Below is a small trained network, with its code and all its weights. Each question gives an input and a class and asks what happens when units are switched off, that is, made to give their printed mean instead of their output.

import numpy as np


def w(rows, s, z=0):
    codes = np.array(rows[::2]) - 128.0
    scale = np.full(codes.shape[1], s)
    scale[-1] = z or s
    return codes * scale


def f(y):
    return np.maximum(y, 0)


def log_softmax(a):
    a = a - a.max(-1, keepdims=True)
    return a - np.log(np.exp(a).sum(-1, keepdims=True))


def net(x, mask):
    res = np.array(x, float).reshape(1, 8) / 4 @ E
    y = f(res @ A[0][:, :-1].T + A[0][:, -1])
    res = res + np.where(mask, y, B[0][:, -1]) @ B[0][:, :-1]
    return log_softmax(res[-1] @ U[:, :-1].T + U[:, -1])


A, B = {}, {}
E = w([
[96,112,123,120,99,133,136,155,152,145,138],'x0',
[187,150,205,150,11,158,194,90,145,82,90],'x1',
[101,74,126,113,122,133,120,132,128,97,109],'x2',
[110,118,126,150,119,131,134,146,127,142,115],'x3',
[167,129,8,171,80,92,95,31,202,146,89],'x4',
[150,145,129,122,141,142,127,101,118,134,145],'x5',
[165,134,116,121,127,169,123,108,108,138,160],'x6',
[121,145,118,52,201,220,254,112,138,187,26],'x7',
],0.0086)
A[0] = w([
[194,96,213,185,79,167,150,100,164,126,99,2],'neuron 1',
[147,158,179,112,49,92,148,122,120,124,63,6],'neuron 2',
[202,106,160,132,75,201,140,99,138,127,153,47],'neuron 3',
[97,98,64,125,248,114,80,136,118,191,166,8],'neuron 4',
[161,134,2,141,86,96,92,63,219,156,55,78],'neuron 5',
[128,125,111,94,201,186,227,106,172,194,32,14],'neuron 6',
],0.0067,0.007)
B[0] = w([
[113,154,46,113,127,122,148,158,114,84,143,168],'neuron 1',
[156,179,57,98,97,157,153,168,177,105,84,155],'neuron 2',
[157,140,125,109,79,136,156,133,179,133,52,164],'neuron 3',
[129,163,15,112,76,126,218,179,177,2,66,200],'neuron 4',
[131,150,233,67,182,178,99,218,84,134,124,254],'neuron 5',
[155,79,146,220,148,104,50,113,242,131,222,235],'neuron 6',
],0.01,0.0075)
U = w([
[162,206,13,86,68,159,214,172,199,46,6,14],'0',
[211,77,130,212,82,92,10,116,194,128,254,18],'1',
[138,147,120,111,131,173,126,116,87,183,74,254],'2',
[137,166,250,33,211,228,150,235,41,175,94,37],'3',
[114,142,116,113,120,161,128,80,104,183,88,250],'4',
[142,127,118,101,130,121,157,117,115,212,51,215],'5',
],0.006,0.0095)

Each question gives the input, the list of numbers given to net, and the class t.
The units are the neurons (one row each of A and B). Each row of codes is followed by its name. A weight is (code - 128) times the scale printed after its matrix; where a second scale follows, it is the last column's (A, B and U).
mask holds one flag per neuron, in row order. A switched-off neuron (its flag False) gives its mean, the last column of its row in B, instead of its output. The means were averaged over made-up inputs and are rounded, as every weight is.
A unit's drop is (log p(t) with every unit on - log p(t) with that unit switched off) / (log p(t) with every unit on - log p(t) with every unit switched off).
The circuit of an input: a set's keep is (log p(t) with only the set's units on - log p(t) with every unit switched off) / (log p(t) with every unit on - log p(t) with every unit switched off). Starting from all 6 units, units are removed one at a time, each time the one whose removal leaves the highest keep (on an exact tie, the one counted first), for as long as the keep stays at least 0.8.
circuit, biggest first: the units of the circuit, biggest drop first
most important unit: the unit with the biggest drop
k most important neurons: the k neurons with the biggest drops, biggest first
drop when u is switched off: that unit's drop, to one decimal
input [-6,3,5,-2,8,2,5,-7], class 3: most important neuron -> [neuron 5]
input [-1,0,-6,7,-2,4,-3,4], class 1: circuit, biggest first -> [neuron 6; neuron 5]
input [-2,7,3,8,1,-2,-6,8], class 1: 2 most important neurons -> [neuron 6; neuron 4]
input [3,-3,4,-8,5,-4,0,-4], class 3: circuit, biggest first -> [neuron 5; neuron 6]
input [5,2,-7,3,4,-7,5,-6], class 2: 2 most important neurons -> [neuron 6; neuron 5]
input [3,0,1,-5,3,2,-2,4], class 1: 2 most important neurons -> [neuron 6; neuron 4]
input [-4,7,3,7,-7,0,-3,2], class 0: 3 most important neurons -> [neuron 5; neuron 2; neuron 1]
input [2,-7,-1,-1,-4,3,2,-1], class 0: 2 most important neurons -> [neuron 4; neuron 5]
input [7,-3,-3,-4,5,3,-7,-6], class 4: 2 most important neurons -> [neuron 6; neuron 5]
input [6,-4,1,-7,-7,7,7,-5], class 2: circuit, biggest first -> [neuron 5; neuron 6]
input [-3,5,-2,-1,3,1,1,-5], class 0: 3 most important neurons -> [neuron 6; neuron 3; neuron 1]
input [-8,5,-5,-8,8,0,5,5], class 3: 2 most important neurons -> [neuron 5; neuron 4]
input [-6,-3,-1,5,-7,-8,-4,8], class 1: 2 most important neurons -> [neuron 6; neuron 5]
input [2,-8,-2,8,8,3,1,-2], class 0: most important unit -> neuron 4
input [8,-5,-6,6,-5,-6,-2,5], class 4: 2 most important neurons -> [neuron 5; neuron 6]
input [2,8,0,7,3,-3,-1,-4], class 0: 2 most important neurons -> [neuron 2; neuron 1]
input [-2,5,1,-6,6,6,3,6], class 1: 2 most important neurons -> [neuron 6; neuron 4]
input [-1,-5,3,-1,-2,2,4,1], class 0: 2 most important neurons -> [neuron 4; neuron 5]
input [5,-8,8,-7,8,-6,6,0], class 0: drop when neuron 4 is switched off -> 3.2
input [-6,4,4,3,7,-2,2,1], class 3: drop when neuron 5 is switched off -> 0.8
input [1,-3,3,7,8,6,-2,-1], class 3: circuit, biggest first -> [neuron 5]
input [5,2,-1,-3,0,3,3,6], class 1: drop when neuron 4 is switched off -> 0.0
input [1,1,-7,-6,-6,-1,-7,5], class 5: drop when neuron 5 is switched off -> 0.9
